How the items are linked:
^: s538->s276, s107->s68, s117->s146, s772->s865, s727->s559, s551->s865, s519->s330, s983->s742, s636->s952, s944->s83, s884->s629, s922->s772, s899->s194, s589->s671, s671->s331, s474->s599, s730->s595, s48->s276, s865->s804, s331->s146, s748->s813, s188->s317, s947->s85, s817->s892, s500->s670, s712->s91, s34->s251, s640->s345, s234->s535, s442->s199, s532->s107, s653->s854, s804->s48, s952->s38, s854->s343, s481->s711, s343->s321, s317->s640, s330->s148, s785->s331, s334->s519, s623->s589, s857->s535, s711->s812, s471->s495, s599->s3, s630->s535, s742->s630, s68->s481, s535->s268, s652->s261, s826->s785, s268->s857, s392->s575, s3->s532, s122->s39, s102->s731, s961->s188, s851->s471, s575->s730, s370->s551, s346->s652, s85->s731, s91->s449, s83->s500, s140->s538, s726->s124, s25->s46, s813->s484, s218->s392, s731->s234, s484->s947, s276->s346, s360->s124, s431->s623, s118->s442, s449->s102, s629->s922, s320->s117, s46->s595, s124->s720, s144->s952, s103->s817, s261->s188, s39->s500, s199->s219, s194->s431, s38->s21, s251->s124, s828->s320, s321->s575, s177->s884, s595->s471, s146->s442, s809->s46, s957->s573, s362->s727, s670->s944, s158->s474, s559->s712, s573->s599, s148->s362, s892->s262, s692->s370, s21->s983, s812->s961, s219->s146, s262->s321, s345->s392, s495->s118, s720->s148
!: s538->s575, s107->s573, s117->s595, s772->s370, s727->s500, s551->s892, s519->s449, s983->s144, s636->s107, s944->s899, s884->s952, s922->s261, s899->s46, s589->s899, s671->s194, s474->s331, s730->s804, s48->s922, s865->s884, s331->s653, s748->s68, s188->s268, s947->s636, s817->s575, s500->s158, s712->s944, s34->s431, s640->s276, s234->s484, s442->s851, s532->s360, s653->s320, s804->s629, s952->s317, s854->s575, s481->s3, s343->s809, s317->s857, s330->s102, s785->s720, s334->s91, s623->s83, s857->s731, s711->s532, s471->s692, s599->s334, s630->s38, s742->s952, s68->s599, s535->s947, s652->s85, s826->s124, s268->s85, s392->s983, s3->s573, s122->s146, s102->s484, s961->s538, s851->s653, s575->s317, s370->s817, s346->s177, s85->s748, s91->s727, s83->s39, s140->s742, s726->s551, s25->s343, s813->s481, s218->s144, s731->s813, s484->s711, s276->s218, s360->s947, s431->s146, s118->s551, s449->s961, s629->s652, s320->s199, s46->s828, s124->s431, s144->s261, s103->s828, s261->s538, s39->s957, s199->s25, s194->s653, s38->s640, s251->s623, s828->s442, s321->s772, s177->s276, s595->s48, s146->s362, s809->s118, s957->s826, s362->s331, s670->s474, s158->s636, s559->s670, s573->s484, s148->s251, s892->s34, s692->s103, s21->s3, s812->s234, s219->s495, s262->s595, s345->s961, s495->s370, s720->s34

The rows follow the links: the fewer symbols apart two items are, the more alike their rows tend to be.

Each row is also shifted at random along 7 hidden directions that mean nothing.

Name the item of each row.
13 24 -9 1 6 -37 25 -3 31 -15 8 4 11 16 -29 3 33 -5 28 20 -17 13 -71 -14 -11 -44 -31 -13 30 4 -16 -48 -27 9 14 -14 3 -22 -36 -6 -16 -> s140
17 -20 23 -8 -9 -13 -12 5 -15 -35 14 -21 32 4 -23 -24 -82 -45 32 -12 -10 -73 31 8 67 80 54 18 1 -3 1 54 -10 -71 30 -14 -18 -23 97 -50 -42 -> s431
34 77 12 -3 1 -66 -4 -13 7 -20 -6 -54 13 27 18 9 -15 -6 8 39 -70 7 -18 5 40 19 -10 -13 12 3 27 43 -43 -6 69 3 -13 -36 30 -22 -50 -> s957
-7 22 -8 -9 15 -16 -9 -7 8 4 -50 4 -35 35 45 24 50 44 0 19 -19 46 -9 -49 -28 -43 -58 22 -30 59 -34 -41 -45 16 58 -2 27 -10 -41 26 -17 -> s952
45 -49 12 -33 19 35 11 -10 -1 -1 77 28 49 -23 -61 -22 0 21 20 -28 19 -35 68 -9 -11 9 12 -1 -39 30 -2 -4 36 -39 -17 12 -21 42 -24 58 -12 -> s640
-28 28 19 -13 -31 -40 -7 -30 2 16 -37 13 -16 18 2 -16 28 8 -18 18 37 72 -62 14 -36 -31 -6 -11 27 -3 7 -58 13 26 -2 2 -37 -6 -79 10 -3 -> s330
21 -57 18 35 18 41 16 34 18 -9 -35 -33 -29 0 27 11 7 11 -5 -33 -6 -20 -9 -19 -7 -12 -9 15 -30 -24 -14 -23 -18 22 -30 -1 41 17 17 -12 -1 -> s177
-59 -45 -23 -25 32 30 17 10 28 -19 78 28 46 -21 -32 -30 -14 -26 -7 -43 6 -28 40 6 -15 -11 7 7 -20 16 10 1 18 -20 1 10 -33 20 -12 38 13 -> s535
-7 66 -12 -20 15 -27 12 -15 1 0 28 -17 27 -4 7 10 20 19 -7 42 -39 39 1 11 -12 -23 -28 -31 6 11 21 37 -23 8 42 24 -18 7 -13 38 -28 -> s636
-61 -44 8 15 2 29 50 31 -13 -16 17 -29 9 -13 -13 -12 28 -1 23 31 -1 -46 -38 2 26 -31 -23 -3 24 -51 -33 -5 -32 17 -29 11 28 24 52 10 -17 -> s144
46 -57 -39 -33 -41 38 -24 8 -28 19 -28 39 48 -2 -33 -1 31 -21 10 -40 29 66 -24 40 -49 -55 7 30 38 8 -21 -100 69 -12 -89 -20 -27 -31 -43 -29 63 -> s551
-64 -18 -21 -13 -5 58 9 1 -4 11 7 28 -20 -21 20 -4 39 -14 -20 12 54 0 25 17 -15 -45 18 -5 2 -48 -10 5 12 43 -69 26 18 47 -30 78 25 -> s199
-8 28 -22 -14 25 -17 -32 1 3 -5 13 2 -15 8 27 34 -1 -1 5 29 -18 -20 11 -22 46 7 2 1 -20 12 1 43 -3 -3 39 5 0 -22 -6 -6 14 -> s118
111 58 6 -17 -17 -8 33 -36 -55 18 44 -12 46 -21 -35 -13 40 15 30 43 -10 -33 -8 55 11 9 -17 -69 34 -42 14 8 41 -17 -30 4 8 7 31 30 -11 -> s21
96 74 -31 -30 -11 -24 -36 -17 -19 3 -29 13 7 15 -5 9 37 -33 7 48 24 18 -36 58 -2 4 8 -31 35 -23 15 -31 15 -17 -33 -30 -12 -43 -33 -12 17 -> s851
94 -13 -4 36 38 -18 -43 37 62 -26 -2 -2 -12 19 -29 33 -56 -3 33 -50 -37 -10 -11 -54 19 53 14 41 -19 53 0 -1 -9 -39 56 -47 9 -69 -11 -110 -4 -> s730
-26 9 17 24 27 28 -21 30 -29 -13 7 -46 -2 9 27 -9 -38 38 -2 23 -35 -43 68 -21 59 80 -6 43 -15 29 5 80 -17 -28 81 4 20 -21 94 -29 -45 -> s107
22 8 2 5 0 -37 18 8 33 -27 43 6 33 7 -79 -19 -1 -19 40 16 0 -11 -71 1 8 5 -2 -9 49 0 -3 -36 -9 -26 12 -31 -25 -34 -19 -41 -25 -> s345
-32 2 -4 26 10 -11 10 9 -4 11 7 0 -27 -18 18 34 -8 14 19 10 -9 -19 -30 -33 21 -3 -10 -20 -3 -12 -16 49 -6 15 15 9 30 3 32 -33 17 -> s321
53 24 3 15 -27 -28 44 -49 21 35 15 34 -15 -23 -16 16 12 1 -22 -32 -17 18 8 -1 -54 -37 -6 -52 -6 -15 23 -11 4 52 -60 9 21 53 -52 61 43 -> s944
-55 -26 -5 51 20 0 27 26 92 -46 -4 -24 -1 15 16 -6 -32 -33 18 -72 -65 5 -51 -46 7 -39 -14 62 34 3 -10 -11 -26 44 54 -17 30 -57 6 -50 -20 -> s360
-77 -13 -33 25 5 -9 -12 50 7 -29 -15 -17 -15 23 20 18 9 -27 10 31 -25 -30 -57 -16 63 -10 -18 38 35 -15 -21 -6 -36 15 17 -26 20 -57 40 -70 27 -> s103
-80 -26 8 20 -49 -3 58 4 -18 13 1 -9 -4 -16 -13 -16 38 -17 -33 32 9 2 -47 39 -6 -49 -13 -29 46 -80 11 -28 -27 60 -92 13 5 50 10 37 33 -> s727
-35 -30 -26 -25 9 48 -6 27 -23 -14 23 0 60 -7 -18 -39 -14 -17 -12 -13 19 -4 36 48 -13 24 4 26 9 14 6 -14 24 -50 -5 -7 -38 -14 43 -9 2 -> s947

From each start, follow one symbol. Which item do you reach?
Answer with the item's name.
new walk
-23 -12 -18 -33 -9 5 -56 18 2 -24 -49 7 2 44 7 -10 -8 -15 -26 13 2 48 49 -5 -4 10 16 76 -8 61 -5 -39 -41 -28 23 -14 -28 -29 -21 4 -20
^: s39
new walk
-74 -59 12 4 -32 16 12 31 -1 -36 0 -21 20 11 -32 -45 -26 -59 -6 11 19 -34 -16 30 40 15 39 42 45 -46 1 -19 -29 -9 -46 -15 -22 -7 43 -22 -17
^: s727
new walk
-55 12 2 -3 18 9 -14 9 -17 0 9 2 12 0 1 -33 -8 19 -13 14 29 -4 10 11 -2 47 -10 7 3 28 4 10 13 -33 48 -7 -22 -17 22 -18 -18
^: s961
new walk
-39 23 -22 -57 -24 -5 -19 -4 -13 -12 -1 8 28 7 -22 -16 15 -44 -8 53 47 47 -13 52 -12 -33 35 -12 33 -33 12 -11 -7 -6 -40 18 -60 13 -44 41 -21
!: s362
new walk
-18 -9 -29 16 4 26 -33 34 6 -20 -36 8 -28 20 13 5 4 -31 -1 15 17 -28 3 -5 34 22 7 50 16 -4 -21 -13 -18 -4 -6 -35 31 -50 20 -40 22
!: s442
new walk
-55 14 -7 -10 8 5 -4 3 27 -14 24 22 -15 -14 -13 -1 -28 -28 4 13 31 -10 20 -13 11 3 42 0 4 -15 0 54 -19 2 5 17 -8 19 -15 28 -25
^: s854
new walk
-46 -27 -19 -27 -3 -15 -30 11 3 -10 18 19 25 5 -20 11 -26 -11 22 -11 -6 34 -4 -24 11 -20 16 29 6 40 -13 6 14 -24 30 6 -44 -24 -14 -34 4
!: s34
new walk
4 -27 -31 -61 -14 71 -50 2 -32 14 -2 60 20 -11 -35 -24 13 -13 -20 8 89 40 76 43 -41 0 49 34 1 20 -7 -30 49 -37 -67 7 -41 16 -53 55 10
^: s117
new walk
-32 55 -4 -7 18 -9 -10 -15 1 9 1 -2 6 3 23 -13 5 25 -22 14 9 39 -4 16 -27 10 -21 -15 2 22 20 20 15 1 54 12 -26 -10 -18 10 -18
!: s711
new walk
-38 -73 1 -2 8 60 18 22 -40 8 -13 10 1 -9 14 -31 22 13 -16 -17 44 -52 29 15 -10 12 -19 10 -36 -3 -32 -44 9 -25 -39 -5 18 30 46 19 30
^: s317
new walk
46 9 -7 24 1 23 -13 -12 -8 26 -33 37 -52 -7 24 22 4 11 -3 -24 26 -23 33 -19 -15 22 6 4 -21 4 -19 5 17 10 -20 -14 57 0 2 8 36
!: s828
new walk
-114 -31 15 -14 21 4 -22 -6 57 2 32 37 -15 1 -4 -22 -24 27 -35 -39 31 55 38 -50 -35 -11 11 45 -31 61 6 -5 15 19 52 24 -50 24 -100 49 -12
!: s484
new walk
9 -41 -8 8 -38 43 -27 35 -64 2 -56 -8 19 28 -5 -24 7 5 -27 21 1 -1 59 34 3 49 -8 70 12 31 -11 -51 -23 -34 -40 -35 17 -23 77 -22 15
^: s474
new walk
64 70 9 0 -12 -72 -9 -39 5 21 -14 9 -21 19 7 26 7 21 -26 22 -43 32 17 -11 -14 15 -19 -30 -20 38 26 2 -30 7 26 -8 0 5 -35 22 10
!: s474
new walk
-70 11 -5 16 19 -2 36 -17 42 11 64 37 -33 -43 -4 23 -13 2 15 -9 9 -12 5 -50 -4 -38 15 -40 -11 -20 -4 80 -1 48 6 41 21 53 -34 54 -1
!: s575
new walk
10 6 -16 -14 -20 -24 -23 9 12 -20 -18 3 21 32 -20 -5 -14 -22 -15 6 -31 43 20 6 -7 4 6 43 8 42 13 -30 -41 -17 10 -21 -22 -24 -13 -10 -10
^: s500
new walk
-32 -76 -27 -28 29 26 -60 47 32 -33 63 27 49 4 -47 2 -60 -10 12 -44 -19 0 80 -44 34 26 37 92 -26 85 -3 16 26 -57 42 -10 -59 -33 -23 -41 8
!: s817
new walk
65 -33 29 12 -21 13 32 -17 -1 -16 2 -31 24 -5 7 -17 -18 -29 18 -54 -39 -56 6 19 30 2 18 5 9 -45 1 -6 24 4 -32 -5 26 -7 54 -3 -3
^: s785
